Below are the code and all the weights of a small trained network. Each question names an input and a target symbol and asks about switching units off, where a switched-off unit gives its printed mean instead of its output.

import numpy as np


def w(rows, s, z=0):
    codes = np.array(rows[::2]) - 128.0
    scale = np.full(codes.shape[1], s)
    scale[-1] = z or s
    return codes * scale


def softmax(a):
    e = np.exp(a - a.max(-1, keepdims=True))
    return e / e.sum(-1, keepdims=True)


def log_softmax(a):
    a = a - a.max(-1, keepdims=True)
    return a - np.log(np.exp(a).sum(-1, keepdims=True))


def net(x, mask):
    ids = ['Λεζθξπτφψω'.index(c) for c in x.split()]
    T = len(ids)
    res = E[ids] + P[:T]
    u = 0
    for l in range(2):
        r = res
        for j in range(3):
            rows = slice(3 * j, 3 * j + 3)
            q, k, v = (r @ M[l][rows].T for M in (Q, K, V))
            z = softmax(np.where(np.tri(T) > 0, q @ k.T / 3**0.5, -1e9)) @ v
            o = O[l][rows]
            res = res + np.where(mask[u + j], z, o[:, -1]) @ o[:, :-1]
        u += 3
    return log_softmax(res[-1] @ U[:, :-1].T + U[:, -1])


Q, K, V, O = {}, {}, {}, {}
E = w([
[134,103,10,159],'Λ',
[155,117,164,117],'ε',
[109,84,124,164],'ζ',
[177,100,134,92],'θ',
[90,86,186,85],'ξ',
[175,51,125,253],'π',
[148,87,204,163],'τ',
[207,65,115,55],'φ',
[83,89,123,173],'ψ',
[126,107,146,137],'ω',
],0.022)
P = w([
[225,83,88,168],'0',
[98,66,109,150],'1',
[197,192,145,127],'2',
[102,68,102,141],'3',
[196,218,175,121],'4',
[91,89,114,115],'5',
[254,213,176,91],'6',
[109,83,108,98],'7',
[228,232,217,106],'8',
[154,47,95,87],'9',
],0.0069)
Q[0] = w([
[121,125,88,116],'L0H0',
[150,212,130,157],'L0H0',
[123,87,101,76],'L0H0',
[174,52,186,63],'L0H1',
[119,106,78,81],'L0H1',
[230,178,129,127],'L0H1',
[125,231,74,108],'L0H2',
[205,252,151,254],'L0H2',
[187,118,137,84],'L0H2',
],0.016)
K[0] = w([
[139,87,137,134],'L0H0',
[166,173,84,180],'L0H0',
[140,102,150,112],'L0H0',
[156,70,187,92],'L0H1',
[122,118,133,80],'L0H1',
[214,173,142,119],'L0H1',
[196,74,156,154],'L0H2',
[112,92,254,68],'L0H2',
[178,166,147,96],'L0H2',
],0.022)
V[0] = w([
[136,143,90,111],'L0H0',
[105,17,12,105],'L0H0',
[148,190,162,61],'L0H0',
[13,173,127,85],'L0H1',
[2,71,66,139],'L0H1',
[73,164,197,167],'L0H1',
[78,233,110,134],'L0H2',
[192,180,135,212],'L0H2',
[119,108,180,205],'L0H2',
],0.0072)
O[0] = w([
[179,133,86,147,92],'L0H0',
[227,100,82,47,180],'L0H0',
[128,165,143,178,57],'L0H0',
[167,40,20,145,2],'L0H1',
[255,67,79,52,104],'L0H1',
[79,66,80,110,116],'L0H1',
[62,136,138,218,29],'L0H2',
[145,228,84,139,140],'L0H2',
[217,149,153,150,183],'L0H2',
],0.0056,0.0069)
Q[1] = w([
[86,186,93,106],'L1H0',
[132,184,101,175],'L1H0',
[86,49,251,76],'L1H0',
[42,182,78,113],'L1H1',
[13,50,30,150],'L1H1',
[149,71,94,214],'L1H1',
[74,198,87,75],'L1H2',
[71,98,108,109],'L1H2',
[86,92,62,243],'L1H2',
],0.013)
K[1] = w([
[92,137,27,140],'L1H0',
[180,81,139,88],'L1H0',
[93,119,245,29],'L1H0',
[86,73,138,34],'L1H1',
[187,12,249,148],'L1H1',
[204,103,169,197],'L1H1',
[168,203,64,135],'L1H2',
[97,133,113,89],'L1H2',
[136,66,25,214],'L1H2',
],0.014)
V[1] = w([
[133,56,86,122],'L1H0',
[140,76,232,80],'L1H0',
[138,100,116,95],'L1H0',
[105,116,67,201],'L1H1',
[126,89,121,90],'L1H1',
[107,255,30,149],'L1H1',
[59,109,86,32],'L1H2',
[98,201,185,67],'L1H2',
[33,66,168,64],'L1H2',
],0.0075)
O[1] = w([
[52,140,140,125,85],'L1H0',
[172,91,10,205,254],'L1H0',
[101,129,143,136,121],'L1H0',
[216,168,135,145,90],'L1H1',
[122,145,167,96,130],'L1H1',
[253,72,119,149,66],'L1H1',
[189,11,78,161,65],'L1H2',
[113,38,173,39,152],'L1H2',
[167,104,197,165,145],'L1H2',
],0.0068,0.011)
U = w([
[126,84,80,200,116],'Λ',
[127,133,156,122,128],'ε',
[102,9,254,210,154],'ζ',
[104,51,155,83,56],'θ',
[86,219,216,150,145],'ξ',
[84,187,79,129,253],'π',
[109,139,140,149,105],'τ',
[241,159,134,111,155],'φ',
[127,128,123,155,123],'ψ',
[153,233,117,247,65],'ω',
],0.0071,0.0037)

Each question gives the input, a string of symbols that net reads in full, and the target symbol t.
The units are the heads (3 rows each of Q, K, V and O). Each row of codes is followed by its name. A weight is (code - 128) times the scale printed after its matrix; where a second scale follows, it is the last column's (O and U).
mask holds one flag per head, layer by layer. A switched-off head (its flag False) gives its mean, the last column of its rows in O, instead of its output. The means were averaged over made-up inputs and are rounded, as every weight is.
A unit's drop is (log p(t) with every unit on - log p(t) with that unit switched off) / (log p(t) with every unit on - log p(t) with every unit switched off).
The circuit of an input: a set's keep is (log p(t) with only the set's units on - log p(t) with every unit switched off) / (log p(t) with every unit on - log p(t) with every unit switched off). Starting from all 6 units, units are removed one at a time, each time the one whose removal leaves the highest keep (on an exact tie, the one counted first), for as long as the keep stays at least 0.8.
units of the circuit, in order: the units of the circuit, biggest drop first
unit that matters most: the unit with the biggest drop
heads that matter: for each layer, one digit per head in row order, 1 if its drop is at least 0.15 and else 0, layers parted by /
input Λ ω τ, target φ: heads that matter	101 / 010
input τ Λ τ ε ε, target φ: unit that matters most	L1H1
input τ ψ ψ τ τ Λ π, target φ: units of the circuit, in order	[L0H0, L1H1]
input Λ τ φ Λ ζ, target φ: units of the circuit, in order	[L1H1, L0H0]
input φ τ τ ε, target ξ: heads that matter	110 / 001
input τ τ ξ ξ ψ θ ε θ ζ, target ζ: heads that matter	001 / 001
input τ ψ τ ψ φ, target θ: heads that matter	011 / 011
input ω τ π ψ τ ψ τ ξ τ, target ζ: heads that matter	011 / 001
input τ τ τ, target ξ: units of the circuit, in order	[L1H2, L0H2, L0H1]
input π ξ φ Λ τ φ ζ τ τ, target φ: heads that matter	100 / 110
input τ ω ψ φ Λ ψ Λ ψ, target Λ: units of the circuit, in order	[L0H1, L1H2]
input π τ τ φ ζ ψ ξ, target ζ: heads that matter	000 / 001
input τ ψ Λ ζ π, target φ: units of the circuit, in order	[L1H1, L0H2]
input Λ Λ π τ ξ π ψ θ, target ζ: heads that matter	100 / 001
input ψ ξ π π τ τ ξ ψ φ π, target ω: units of the circuit, in order	[L1H2]
input ψ ψ ω π Λ τ Λ, target φ: units of the circuit, in order	[L1H1, L0H2]
input τ τ φ, target θ: units of the circuit, in order	[L0H2, L1H1]
input τ Λ ω, target φ: heads that matter	100 / 010
input π ξ ε, target ζ: heads that matter	001 / 001
input ω ψ τ ψ θ ζ, target Λ: unit that matters most	L0H1
